Each name stands for a flat space through zero: a line, a plane or more. A row that begins with a name and a colon came from that space; any other row is followed by the name of the space it lies nearest, among the names in its block.
rt-rl: [ 43  21  -9  21  40  -8  47  15  -4   1  -9  23   4  -4 -20 -24  18  13
  -1  19  15  53  -4 -38  -1 -24  47  21 -32 -41   2 -35   8]
hn-mq: [ -5   3  10  -7   4   0  -1   3  -9  -2   0  -8  -6   0  -9  -5  -4   7
  -7  -4   8   5 -13  -4   0 -12   5  -2   1  15   6   4 -11]
rt-rl: [ 21   1  13  -3  35  -3  19  15 -11  12 -14   9   8  20 -22 -34 -10   3
   8   5  16  35   6 -14  -7 -38  19   1 -12 -14   6 -11 -18]
rm-hd: [ 27  23 -10  19  12 -16 -10 -11  20 -32  10 -15  37 -23   9  -6 -15 -12
 -13   8  32  41   1 -21 -27  -1  23  -2 -10   6  16 -26 -16]
mf-bb: [  2  -1 -32  39 -24 -16   2  -1  42  16 -24  -3   9 -38  20 -42  -5 -23
  23  36   9  14   5 -15  46  66  -4  17 -69 -19 -15  -2 -17]
mf-bb: [-13  15  29 -22  12  15 -26 -42  -3 -17 -20   2  16  27  34 -25   0 -15
 -10   5  31  10  33 -36  -6   2 -40  20  40 -19  32  12  16]
rt-rl: [-23 -16  23  -9  -3   2 -22  -9  -7  22 -14 -21 -15   0  13 -30 -28  -9
  -6   1  16  -9 -12   5  27   0 -30   1 -14  25  14  16 -33]
hn-mq: [  5   9  26 -18  33  25   9 -28 -32  -6  26   1  -4  15  44  42  -2   7
 -32  -7 -10  -9   3   1 -40 -47 -13  -4  49 -24  38 -25  28]
mf-bb: [ 37  -8 -21   9  -4  17  -5  -4  10  16  -7  32  30  58   5  -6 -19 -19
  15 -25 -26   2  32  -4 -19 -13 -41 -14  19 -33  -5 -18  -2]
rt-rl: [ 46 -17 -26  12  38 -18  24  12  20  -8  12  44  48  17  -3  30  33 -20
  40  15 -17   8  84  29 -45 -11  29   4  22 -71 -29 -25  64]
nl-zm: [ -4  -9  -1  15  -5 -30 -19   6   3  -5   4 -22 -27 -47 -24  -6   9   9
 -22   3  32   1 -39   3  39  17  19  22 -37  52 -10   5 -12]
rt-rl: [ -8  -6  16 -29   2   0 -10  22 -17  -8  -2   3   1  36 -52   0   0  14
   7 -29   0  -4   1  13 -19 -33   9 -17  34  32 -11  24 -10]
gr-mp: [ -6  -4   4  -7  12  16  38  12 -16  21  14   3  -9   1  20  26  -5   8
  10   9 -37 -14   0  25 -19 -23  13 -21   2 -29   4 -10   6]
rm-hd: [ -3   2 -15   2 -32  13 -10   4  10   4  -1  -3   8  16  -2   0 -22  -4
   7 -19 -22 -10 -10   3  -4  11 -21 -24   2  13  -5   6 -26]
nl-zm: [ -8  22 -59  -2 -90  29   2  39  38 -14  -6  18  47  56 -45  10 -23  -2
  58 -43 -76 -17   7   9 -40  39 -11 -74  23   8 -45  28 -40]
rm-hd: [ -3 -22   3   2  12 -13  -6  -1   7   6  11  -8   8 -18  18  13  -3 -15
  10  14   1 -13  24  33  -6   3   3  -2  -4  -5  -4  -2  10]
gr-mp: [-27   7   5 -28  -9 -16 -22  -4  17 -44 -35  34  16  25 -46 -20  74  -1
  34   9  29  -2  67 -24  12  45   4  42  47 -16 -34  56  70]
hn-mq: [-33   7   0  -4 -19   0   5   7  18  -1  -8 -24  14 -23  15 -17 -19 -10
  26  25  -2   1   5   9  -2  29  12 -20 -22   2   0  20 -28]
hn-mq: [-40  -8  18 -11  -4  -7  -9   2  16   7  -7 -40  21 -28  29 -25 -38 -23
  27  32  13   0  18  27  -7  18   6 -25 -23  11   9  22 -42]
mf-bb: [ -6 -16 -11  22   3 -28  11  11  16  13  -8  -4 -15 -48   0 -13  20  -5
  14  35  13   0   1  11  41  36  25  24 -52  -6 -21   4  10]
rm-hd: [-48  14  40 -45  20  21  44   9 -34  12 -46  30 -39  31 -23 -39  54  29
  26  28   2   1  19 -36  31  -2  12  35  18 -46  -2  47  42]
gr-mp: [ 10 -18 -16  31   9 -18  23   8  15  33 -11   4 -13 -38  17 -21   5 -11
  14  37   2   6   2   6  42  27  12  22 -63 -28 -13 -14   2]
rm-hd: [-22 -19  36 -17  46 -16  14  -5 -19   9  -7   2 -24 -24  11  -4  36   3
   4  38  26  -6  28  13  20  -8  20  38  -1 -25   3  13  46]
rt-rl: [ 27  54 -12   7   9  21  49  13  -7 -18   2   6  17  12 -12  -8 -12  23
  -7  -2 -10  53 -32 -50 -39 -30  42 -22  -6 -22  21 -31 -27]
hn-mq: [ 21  -3  -5  -4  18 -22   1  25   0 -25  13   9  19   5 -51  18  18   8
   8 -13   9  13  15  16 -31 -25  43  -6  18  15 -21  -2  13]
rt-rl: [  4  12   1  14   3  14   6 -20   5  12   2 -19  10 -14  52 -12 -38 -14
 -11  15   1  15 -12 -13  -5   1 -16 -11 -23 -15  31 -24 -31]
hn-mq: [-29  27 -10  -1 -33   5   9   4  14 -16 -16  -6  -4 -18  -6 -15  14   9
  12  15  -1   5 -14 -26  16  44  13   1 -15   3  -7  23  -6]
rm-hd: [-84 -36  31 -46 -24   2 -12   9  -9  19 -21  -5 -32   2  -2   1  30   0
  42  18 -16 -66  36  49  35  38 -20   6  23   6 -27  76  31]
mf-bb: [-30  15  16 -10  -5   1 -19 -26  15 -18 -12 -24  19 -18  36 -23 -11 -17
   3  24  28   9  17 -16  -2  29 -11   4   2   0  22  16  -9]
rt-rl: [-42  15 -16  -3 -57  19  -5 -10  18  -5 -14  -3  -9  -7  20   0   9  -1
  15   6 -25 -28  -7 -11  23  63 -26  -4  -1  -2  -9  31   3]
rm-hd: [-31   2   8 -21 -23   9  -4   7 -13  -3 -12   7 -28  14 -28   0  25  19
   2 -13  -8 -23 -13  -5  22  13  -8   8  18  17 -14  34  13]
mf-bb: [ 48  -3  -8  18  17  14   1 -10  -9  20  13   9   9  27  19   4 -36  -7
 -24 -25 -11  13 -14  -7 -17 -42 -26 -12   0 -10  21 -45 -22]
nl-zm: [-20  -7 -18   2 -45  38  15  -2  -3  39  -8  15 -26  24  30  10 -10   2
  12 -10 -62 -44 -15   6  25  27 -50 -16  -4 -24  -7   9  -3]
nl-zm: [  0   0 -32  30 -35 -36 -22   8  27 -20  -5  -4 -19 -49 -38  -5  37   7
  -8   3  24  -2 -29 -11  53  62  19  33 -41  42 -35  14  10]
hn-mq: [ 34 -23  10   3  29  -9 -18  -6 -19  11   7  15 -12  23 -17   4   4   1
 -26 -25  15   0  -1   4   7 -40 -18  20  14  11   2 -18  13]
rm-hd: [ 13   9   2  12   7  -4 -10 -14   4  -4   1 -15   7 -14  16 -14 -20  -7
 -19   3  22  21 -15 -17   1  -3  -3   4 -16  10  19 -17 -22]
nl-zm: [-36  19  -5 -17 -35  18  29  29  -8  -1  -8  -1 -22   3 -30   3  11  29
  18  -4 -33 -13 -31  -3   5  13  22 -22  -2  11 -16  30 -13]
rt-rl: [  4 -22  14 -10  14   0 -22  -7  -2   6  15 -12  23  15  20  13 -32 -20
   3 -10  -2 -12  26  36 -31 -27 -19 -23  23   7  10  -5 -12]
gr-mp: [  9  23  11 -16   3  21 -11 -22 -21 -25  11   9  -3  31   1  23   8  15
 -34 -31   0   1 -13 -28 -24 -27 -19   3  52   5  23  -9  18]
hn-mq: [ 16   5  -3   5  -2  15   7  -4 -18  12   0  15 -26  18  -6   4   4  16
 -24 -21 -11  -2 -31 -20  15 -16 -17   9   2   0   6 -14   2]
rm-hd: [  6  -9  13  12  14   4  -5 -17  -8  28  -4 -16 -14 -11  35 -23 -31 -10
 -21   8  14   7 -20  -7  23 -10 -25   8 -29   2  26 -18 -28]
nl-zm: [ 11 -13   1   6   8  18   5 -16  -5  30   0   9   0  18  42   1 -21 -15
  -1   1 -20 -11  12   6   1 -10 -37  -3   0 -33  15 -19   0]
gr-mp: [-45  -3  47 -47  34 -23   6  28 -18 -26   1 -27   4 -18 -42  -3  16  15
  22  21  33   8  20  31 -29 -30  65 -10  22  29  -4  42   2]
mf-bb: [ -3   6   2 -16  -9  15  -7   1  -2 -11   9  -2  22  29   0  15 -20  -3
   6 -20 -18  -6  10  10 -39 -18 -10 -31  35   5   6   3 -12]
mf-bb: [ -8  30  26  -3   9  11  -8 -23 -20 -16  22 -49 -11 -34  34   7 -40  11
 -53  -3  25  20 -62 -21 -17 -28   6 -14  -5  42  53 -22 -46]
gr-mp: [ -2 -25  -6  15  -9  -1 -12   0  10  27  23 -32   7 -25  41  16 -53 -21
   0   2 -18 -20 -11  47  -8  -1 -16 -34 -26  18   8 -16 -42]
gr-mp: [ 31   8  -3  23   9   9   0 -18 -11  12  15  -8 -15 -10  26   6 -25   4
 -44 -13   3  13 -45 -20   7 -22 -16   4 -18   8  28 -41 -21]
nl-zm: [  2 -20  28  -6  31   7 -12 -29 -21  20   7  -4 -15   3  44   6 -10 -10
 -25   3  11 -13   8   9   7 -25 -34  17  13 -12  28 -14  14]
gr-mp: [  1 -15  -6  16  -1 -13   0   9  11  18   1 -16   1 -25   8 -12 -22 -11
   8  13   3   2  -8  19  13   9   6  -8 -38  10  -4  -6 -28]
gr-mp: [  5   4  -7   5   8   5  38  17  -6  16  -8  16 -12   1  -8  -7  13  12
  13  13 -16   8  -4  -7   9  -3  20   4 -20 -29  -8  -6   7]
hn-mq: [ 31  -9 -38  24 -16 -23  -1  28  20  -3 -10  29   3   8 -61  -8  28   5
  17 -15  -3   7   2  -4  22  20  17  13 -20   8 -45   1  10]
mf-bb: [ 18 -32  -5  19  28 -26  13  15   2  24  12   1  -9 -30   2  10   6  -7
   7  20   2  -5  10  36  13  -8  23  11 -34 -10 -15 -18  13]
nl-zm: [ 35   1 -30  23  -5 -16 -17  -2  33 -17   0  13  44   7  -7  -6  -3 -22
  14  -4   9  20  32  -5 -17  16   0  -1  -2 -10 -14 -15   2]
nl-zm: [-36  -7  11 -22 -29  27  -6  -5 -19  16   1  -3 -31  19  11  19  -5  11
  -5 -19 -33 -44 -20  14  12   4 -37 -13  24  14   2  24  -1]
[ 23 -23  -9  23   7 -13 -18  -8   6  12  24 -15   2 -23  24  20 -25 -15
 -19  -6   2  -9 -10  29  -1  -8 -11  -5 -17  17   5 -28 -13]
rm-hd
[ -7  -8   9   1   7   3  -3 -21  -9   9  -3   7 -24  -8  25   5  21   0
 -15   9   5 -16   2  -6  27  11 -21  30   3 -15   7   0  32]
nl-zm
[-28  16  -2 -22 -23 -11 -12  11   7 -46  -2   4   4  -1 -47  18  46  17
  12  -7   7 -10  11  -3  -9  26  28   5  36  24 -26  39  33]
rm-hd
[ 33  15  -7  23  35  -7  41   7   1  13 -18  18   1  -9  -2 -37  10   4
   3  29  17  48   0 -38  14 -10  31  25 -43 -44   6 -29   1]
rt-rl
[ -2  35   7 -14  -1  30  32   3 -29 -13  15   2 -19  12  -4  28   5  34
 -25 -17 -24   5 -43 -23 -26 -32  17 -16  25  -1  20 -12   0]
hn-mq
[  0  12 -35  25 -49  20  25  19   9  32 -20  10 -26   4 -11 -24 -11  13
   9  -7 -38  -3 -50 -25  44  35 -14 -10 -50  -2 -16   0 -37]
hn-mq
[ 28  33 -33  11 -40  18   1  14   8  -9 -26  29   7  52 -56 -34  -2  16
   0 -41 -11  28 -31 -58   9   7 -14  -6   0  11 -14   1 -30]
gr-mp
[ -7  -7   2   7  -4   3  15  13  -9  27   1 -15 -25 -18   2  -8 -20   8
  -6   4  -9  -4 -37   8  21  -5   5  -9 -36  15   3  -4 -32]
nl-zm
[ -2  -8  28  -8  35  -6 -14 -28  -6  -1  -3  -6   6  -5  35 -11   1 -16
 -10  19  32   7  30  -3  -1 -10 -14  23  11 -17  24  -4  19]
mf-bb
[-14  -3  20  -8  24 -27  14  29  -4  -1  -9 -20  -5 -30 -37 -29   2  10
  14  24  33  26  -8   8   8 -12  55   2 -33  23  -7  15 -23]
gr-mp
[ -1  12 -13   8 -20   6   5   0   3   0 -11  11 -15   2 -10  -8  15  10
  -4  -4  -5   0 -18 -24  24  22  -7  12 -10  -2  -7   4   5]
hn-mq
[ -5  15  -3 -22  -9  13 -12 -14   8 -35  -4  27  31  41  -3  18  30  -5
  17 -12  -9  -8  52 -12 -34  11 -15   1  65 -28  -7  18  47]
nl-zm
[  4  35 -33  19 -28  -1  23   4   6 -32  10  14 -23 -31 -19  34  52  30
 -17  -1 -14  -1 -37 -31  14  37  32  19  -5  -1 -17  -5  39]
rt-rl
[  0  -6  16   2  40  -9  13 -27 -11  -2   0  16 -22 -27  35  14  51   0
 -15  35  21  -5  27  -9  21   8   5  54   5 -46   9 -10  73]
gr-mp
[-15  42 -33  -9 -40  11  42  44  20 -30 -15  18  25  17 -57  -5  23  23
  49   0 -35  18   2 -21 -28  27  53 -32   4 -14 -35  27  -6]
nl-zm
[ 19  20  -8   8  10 -10   2  -1   9 -28   6   1  21  -8 -11   3   8   2
  -6   2  17  27   3 -18 -21  -4  26   3   4  -1   3 -14   5]
rm-hd
[  2 -16  -2   0   7  -3  -1  -2  11  11  -7  10  18  10  14  -7  -2 -19
  24  12  -5  -5  41  16  -4   7 -11   0   2 -27  -7   3  11]
rt-rl
[ -9  -4  23 -11  25  -5   3  -6 -15  -4  13 -13  -8 -18  14  15   4   3
 -11  12  13  -3   2  13 -10 -19  14   5   9   2  14  -3  12]
gr-mp
[ 50  -1 -26  29  -4   2  -3   2  -7   6  25   9 -10   6 -11  28 -13  10
 -36 -38 -16   3 -44  -3  -3 -26  -8  -6  -7  20   0 -42 -12]
rm-hd
[  7 -16 -17  12 -20   1 -15   2  12  12  14  -8  10   1  12  16 -27 -14
   3 -15 -22 -19  -3  28  -7   5 -20 -24  -5  14  -6  -8 -20]
rm-hd
[-10 -22   5  -9  -3  25  23  10 -17  49 -12  18 -24  32  11  -6  -9   2
  19  -2 -42 -28   4  17  18 -11 -30  -9  -4 -30  -6   6  -2]
rm-hd
[-27 -26  31 -13  18  10  10  -7 -21  46 -18  -3 -34   1  31 -24  -6  -4
   5  22  -1 -20   5  12  38  -5 -27  16 -17 -20  12  13   0]
rm-hd
[ 32 -11 -35  26 -16 -12  -1  15  13   9 -10  32  -7  13 -39  -7  22   3
   6 -17  -9   0  -3  -9  30  18  -5  18 -19  -2 -34  -6  13]
hn-mq
[ 16 -16  11   4  30  -6  -6 -16  -2  12  -2   8   7   6  23  -7  -1 -16
  -2  10  14   4  29   4   1 -13 -15  17   2 -24  10 -14  17]
mf-bb
[ 26   3   0   2  18   0  -6  -5  -8 -18  38 -11  19  -2  10  44 -19   0
 -24 -20  -5   4  -7  20 -51 -41  12 -24  27  14  17 -32  -3]
rt-rl
[  4  36 -36  17 -26  20  31  -8  25 -17   4  12  25  -7  36  18   7  -4
  17  17 -35   7  11 -22 -23  38   7 -14  -2 -50   1 -15  16]
rt-rl
[-11  10  11  -5  -3   5   8   6  -9   9 -21  -4 -18   3 -17 -35  -4  12
  -3   2  13  15 -26 -26  25  -1   2   7 -20  11   6  11 -25]
rt-rl
[ 37 -34 -10  21  13 -15 -24 -10   3  23  -5  25  -7  18  -6  -8   8 -15
  -9 -15  10  -8  18   6  31  -3 -36  31  -6  -6 -14 -15  21]
hn-mq
[ -9 -18  15   9   5  -4 -21 -22  -1  24  -3 -24 -16 -24  40 -18 -26 -16
 -18  12  20  -8 -13   6  31   8 -30  12 -28  13  20  -5 -21]
rt-rl

Each name stands for a flat space through zero: a line, a plane or more. A row that begins with a name and a colon came from that space; any other row is followed by the name of the space it lies nearest, among the names in its block.
bhmn: [ 23 -16  18  14 -20 -15  -5  -4  31  -9  -9  13  -8  16  18  -6 -21  25
  12 -22 -21  -9   6  -4   6  14  -6  -2 -25  13 -37 -17 -17]
rprq: [ 17   3 -25 -21  14  13  -9  -4  -2  -2   1 -18 -37 -27   2 -11 -13 -10
  -4   0   5 -20  -3 -12   7 -51  -5 -16  15  21   9  15  18]
sqfb: [  1 -17 -13 -16  13 -29   8 -12  -6 -17  13 -11   1   1   7  26  32  -9
 -10   9  13  10 -19  11 -13   3  -5  -7 -13   0  -3  24  -9]
glrh: [ -3 -12 -27 -11 -10 -35   6  -8 -12 -11 -16 -14 -46  13  28  28  -4  15
   7  13  14 -17   6 -10   9   3 -18  13 -20   2   2   9   2]
rprq: [ 17  38  18  -3  -7  37   0 -20  27 -71  51   6 -29 -38 -14 -56  -1  13
  -2   2 -62  11  35 -13  -7   5  38   0 -59  -4  15  20  10]
bscn: [-41   1  25  42  22  22   4  10 -25  15 -40  -4  20  24 -21   5  16  -7
   2 -29   6  50  -5  11  15 -38 -30  -4  28   4  20 -13  -4]
bscn: [-88  10  42  72   9  34  20  10 -22 -38 -61   5   5  35 -25  25  12  38
  12 -42  -8  53  41 -12  30 -33 -52  14 -23  -9  54 -19  20]
glrh: [ -8   9  13   5  17  20   2   0   6 -18   8  -1  14 -12 -16  -5   9  -1
 -10 -17 -13  11  -3  -3  -3 -21  -2 -16  -5   3  13   7   5]
sqfb: [  9 -11 -13 -22 -15 -36   4  16   8  38  -3   9  33  16  19  36 -19  10
  -7   6  18 -49 -20  -6 -12  53   2   3   8 -14 -21 -15 -11]
bhmn: [  3  32   1 -10  12  -3   4  16   0  20  -5 -11   1   8   8   3 -26  13
 -20 -29 -30 -26 -24 -21  -2   5  -1 -16  -1  -5   5  -5 -16]
sqfb: [ 23   1  26   9   9  -6  -7   0   0  33  17   6  37  16  -8 -28  22 -30
  -5  -6 -16  45 -36  35 -14  20  23  -7  24  -1 -34  -5 -45]
bhmn: [ 12  18  -1 -14   9   2   1   3   9  -4  10  -7  -3  -8   4  -3 -13   7
 -14 -17 -24 -19 -13 -14  -5  -2   4 -16 -10   2   1   5  -6]
bhmn: [ 24   6   4  -9  13  17  -6 -23   9 -41  39  -7 -20 -31 -12 -38  25 -19
  -3   7 -23  31   1  12  -9 -25  22 -13 -17  12  -1  29  -1]
rprq: [-10   9  -5  -5  -5 -23  15  -9   8 -50  -1  -9 -37   8  21  25  -6  40
  -5 -12 -27 -19  13 -26   2  14 -14   2 -63  -5  13  13   0]
bscn: [ 21   7 -10  -5  31 -21  -4  -9 -23  11 -11 -37 -48  14  17 -11  11 -19
 -11 -21 -20  31 -42   9   7 -46 -14 -21  11  24 -11  20 -37]
sqfb: [ 15 -38  13   6 -19   4  -5 -35  13 -45  54  26  24 -23 -22 -30  64 -35
  22  58  24  62  26  51 -21  28  39  23 -15  -6 -22  21   5]
bscn: [-34  24   1  13  18  27   5   6 -29   0 -12 -12  -7  -2 -19  -6  10  -9
  -4  -2   0  25   8  -2   9 -29  -7   4  15  -8  40   4  13]
rprq: [  5  14  18  24  -8  43 -15   7   6  16 -15  10  -9  -7 -14 -46 -29  -1
  16 -12 -15   7  22  -3  19 -27   5   4  24  11  -1 -23  11]
glrh: [-13  -7 -26  -8 -38  -6   3  -2  -2 -13  -4  12 -28  -7  12  12 -19  20
  22  44  28 -38  49 -16   8  32   5  39 -18 -17  16  -7  36]
bhmn: [  0 -14   4   8 -10  -6  -1   0   7   2 -10   7   2   8   5   6  -5   7
   9  -2   7  -2   6   1   4   5  -7   4  -2   3 -11  -9   0]
bscn: [ 47  -7 -51 -44  12 -48 -10 -13 -23  27   4 -39 -69   0  39  -1  -2 -27
  -6  20  10 -16 -42   5   1 -23   0  -9  19  22 -24  27 -26]
rprq: [ 47  36 -15 -15 -26  55 -29   0   7  24  25   6 -50 -46  -7 -93 -49 -22
  20  36 -20 -24  37  -8  13 -16  51  18  33   8  -1 -11  25]
sqfb: [ 23  14  26  23   4  35 -21  16  11  48 -22   6   7   5  -8 -47 -38  -8
   5 -37 -25   5 -12   1  16 -33   1 -16  45  22 -23 -32 -15]
bhmn: [-19  -2  11   2 -10 -30  16   8   5  -3  -1  11  34  27   9  38   5  24
  -8  -6  -4 -10  -6  -4 -12  57  -3   8 -29 -24  -3  -8 -16]
bhmn: [  4   0  20   8  30  10   0  -3  11 -16   3  -8  16  -4 -12  -1  14  -3
 -16 -40 -21  22 -26   3  -4 -37 -13 -35  -3  18  -4  10 -14]
sqfb: [ -7  32  14   7  27 -14   6  16 -24  39 -16 -20   8  35   6   2   0  -5
 -23 -36 -33  22 -48   2  -1   3  -7 -15  15  -6   0  -5 -47]
glrh: [ 30 -24 -36 -10 -10 -11 -15 -30 -19 -14   3 -19 -83 -15  17 -30  14 -28
  27  45  24  24  17  19  15 -40   3  19   8  25 -12  23   8]
glrh: [-35  33  41  45  -1  24   4  20 -21  34 -24  11  32  36 -19 -22  -2   1
   3 -18 -26  45   3  10   9  24   5  18  18 -24  13 -31 -23]
rprq: [ 11  -1 -13   7   2  31 -21  13  -8  46 -38  -7 -29  -9  -1 -25 -42 -11
  14 -10  18 -19   6 -10  28 -62 -17  -6  59  28  -1 -22  21]
glrh: [ 25 -26  24   9   8  -2  -5 -26  23 -40  31   8  13 -10 -10 -20  41 -16
   3  -4 -13  49  -9  30 -13  -9  11 -16 -21  17 -31  19 -19]
bhmn: [ 26  -4   4 -20   8  -6   0   8  49 -17   2   3  12 -14  13  23 -38  37
 -19 -51 -25 -65 -17 -36  -5 -12 -17 -43 -27  21 -19  -3   3]
bscn: [  9  14  34  12 -12   7  -2  17  24  27   8  24  54  14  -6 -14 -19  10
  -5 -21 -28  -7 -10   2 -10  48  20  -3   3 -14 -24 -28 -23]
sqfb: [ 52   3  23   5   4  40 -30  15  36  53  -4  13  22 -17 -10 -56 -48 -14
   2 -39 -22 -19 -21   0   8 -38  11 -34  55  34 -44 -31 -10]
glrh: [ 17 -31  -9   5 -24 -40  -2 -22  -5 -13  -2   0 -39  21  26   0  18  -2
  23  28  11  24   9  21   4  22   0  25 -21   5 -30   6 -18]
bscn: [  2  -5 -10 -14 -31  -5   0   9  14  13   9  22  22  -6   5  11 -22  13
   8  27  19 -47  21 -10  -7  51  17  21  -2 -19  -5 -16  19]
rprq: [-14  -4  32  35  15  -7   2  -2 -21  18 -12  -1  26  36 -11  -8  38 -22
   1 -13  -7  75 -26  37  -1   2  -4   2  17  -3 -13  -5 -41]
rprq: [ -8  -6 -14   3  20 -10   2  -1 -13  -5 -34 -25 -41   9  14  21  -8  10
  -4 -28   2  -4 -12 -15  18 -55 -40 -17   1  23   9   8   1]
rprq: [ -7   5   1  10   5 -23   7  -6 -16  -8 -14 -15 -30  25  16   7   9   7
   0 -10 -16  23  -9   2   7   0 -13   4 -18   0   0   6 -23]
bscn: [-30   4 -24   5  17  -4  10 -14 -35 -38 -25 -32 -72   2   9  16  15   6
   4   2   6  21  15 -12  21 -55 -33   6 -19  10  40  26  16]
glrh: [  0   8  11   6   4  11  -3   7   0  16   0   4  18   2  -9 -10  -2  -6
  -3  -7  -6   7  -7   4  -1   1   6  -4  14  -2  -1  -8  -6]
glrh: [ 23  -5 -13  -4 -19   9 -17  -2  -7  34   4   6 -15  -9   1 -35 -10 -26
  19  36  19   1  12  16   6   3  23  21  37   3 -15 -10   5]
bhmn: [-17  11   9   2   7 -12  13  -1 -11  -9  13  -1  22  12  -5  12  26  -2
 -11   4  -9  22 -10   9 -13  31   8   5 -17 -21  10   9 -16]
sqfb: [ 49 -35   2 -21 -15   2 -17 -10  41   5  40  26  40 -31  -7 -20   4 -22
   7  21  19 -17  -4  20 -20  17  30 -11  15  13 -47  -1   5]
sqfb: [-18   5  21  37 -16  20  -4   1 -13   9 -18  12  -5  18 -10 -28   2  -3
  22   8  -3  41  27  14  15   5   4  27  10  -7   3 -20  -2]
bscn: [  1 -13   7  -4 -24   8   0   1  28 -16  19  28  34 -16  -8   5  -6  13
   7  15  11 -26  26  -4 -10  35  15   9 -15 -11  -6  -9  23]
[ -7  29  19  11  19  35  -5  20  -7  39  -5   1  35  -2 -23 -24 -11 -15
 -12 -22 -15  10 -18   1   0 -15   8 -14  41  -4  11 -15  -6]
glrh
[ 24 -45  17  23 -45 -30  -9  10  52  14 -48  30  -1  35  38  25 -62  57
  26 -38   0 -58  17 -22  21  25 -33   1 -20  23 -61 -50  -7]
bhmn
[ -3  38  -4   4  18 -19   7  -1 -28  -1 -21 -36 -65  28  24  -7 -10  12
 -12 -29 -48  17 -21 -14  15 -19 -15  -4 -21   4  13  10 -35]
bscn
[  9  13  -9 -23  25  -5   4  -1   3 -12  15 -17  -3 -13   2   9   4  -1
 -23 -17 -16 -13 -26 -11 -10 -17  -2 -26  -9   6   7  21  -6]
sqfb
[  7  33  -7 -13  42  30  -5  -7 -27   1  24 -30 -19 -27 -22 -38  26 -42
 -20  -1 -18  40 -27  12  -5 -56  15 -22  27   9  26  31  -6]
bscn
[-23 -11  30  16  -4   2  11   4  20 -18   9  26  65   8 -17  24  19  14
  -5 -11   1   9   5   6 -15  38   1  -1 -21 -17  -2  -9   0]
rprq
[-23 -43   3   6 -19 -30  12  14  24   2 -29  24  50  23  12  71 -12  38
   4 -14  38 -46   6 -14  -2  35 -34   0 -14  -6 -15 -24  14]
bhmn
[ 10   5 -26 -26  16 -57  13 -22 -31 -20  21 -35 -45  17  28  17  42 -14
 -15  20 -11  29 -35  15 -14  17   5   3 -32  -7  -1  42 -40]
rprq
[ 10   0  20  24 -10  -5  -5  -5   0   4  -9   4 -15  23   7 -26   0   1
  13  -8 -23  33   1  14   9   7   3   9  -6   5 -22 -11 -27]
bhmn
[-14 -11 -35 -34 -13 -20  14   0  17 -40   3   0 -15 -20  17  57 -20  40
  -6  11  22 -77  25 -41  -4  14 -17   1 -44  -8  24  13  43]
glrh
[ -3  18  -5  -6  23  25  -6   5 -23  27   9 -11  11 -15 -21 -21  14 -36
 -10   8   8  21 -17  13  -3 -28  12  -7  43  -1  18   8   3]
bscn
[-14  23  19  29  17  18  -1   2 -22   7 -20 -13 -18  17  -8 -25   5  -6
   0 -23 -26  46  -6   6  15 -31  -9  -2  10   5  12  -4 -18]
sqfb
[-35   8 -27 -20   0 -48  25  11 -24   1 -15 -15  -4  27  25  68   1  27
 -17   6  13 -35 -11 -22  -7  44 -19  12 -29 -29  26   8  -3]
sqfb
[-11  -2 -11   0  -3   6  -1   0 -18  10  -3  -1  -4  -3  -6  -2   8 -14
   7  23  22   8  10   7   3  -3   3  15  18  -6  13   1  12]
bhmn
[ 21  32  30   6   4  27  -9   9  11  25  24  11  33  -4 -17 -49  -8 -15
  -9 -13 -40  17 -15  10 -10  19  35  -8  16  -7 -14 -13 -25]
sqfb
[-19 -15  32  26  20  48  -3   9  26 -12 -11  18  57 -19 -37   4   3   2
  -4 -40   8   8   5  -2   2 -48 -21 -31  19  17   8 -12  26]
rprq
[-17  25  -4  -2   8  17   7   0  -5 -28   1 -10 -23 -13  -5  -2  -6  14
  -7  -6 -17  -7  16 -21   5 -17  -3  -1 -21  -4  33  10  17]
sqfb
[ 10  23 -10 -13 -23 -14   2   4  -2   9  10   2 -20   7  18 -11 -22  12
   2  19 -19 -24  10 -11  -2  48  22  22 -18 -19  -2  -6  -9]
bhmn
[ 19   1   7 -10  -9  -3   3 -18  34 -60  32   6 -17 -19   6  -8   1  23
  -2  -5 -32 -11  17 -12  -9  13  12  -7 -59   4  -8  17   3]
bscn
[-13  10 -14  -6   4  20   1  -1  -7 -17  -1  -7 -21 -20  -7  -1  -6   3
   0   7   6 -12  19 -15   7 -25  -4   2  -2   1  29   8  28]
glrh
[  5   2   3   1  -1  23  -7   3   9   5   3   7   8 -16 -12 -16 -10  -5
   3  -1   3  -7   8  -2   2 -14   6  -4  15   6   1  -6  14]
rprq
[ 47 -35   3 -13  22 -20 -10 -29  21 -28  30 -10  -6 -14   4 -12  38 -27
  -6 -10  -6  34 -36  28 -14 -34   2 -34  -8  35 -43  31 -27]
glrh
[-27  43  44  57   6  35  -2  10 -33  26 -29  -2  -9  37 -18 -53   1  -9
  10 -23 -44  77   6  17  22 -10   4  19  20 -10  15 -25 -32]
sqfb
[  3  -9 -36 -36 -14   4   2   3  27 -29   2   3 -20 -38  11  33 -39  33
  -1   8  23 -89  31 -45   3 -11 -13  -7 -22   6  19   5  56]
sqfb
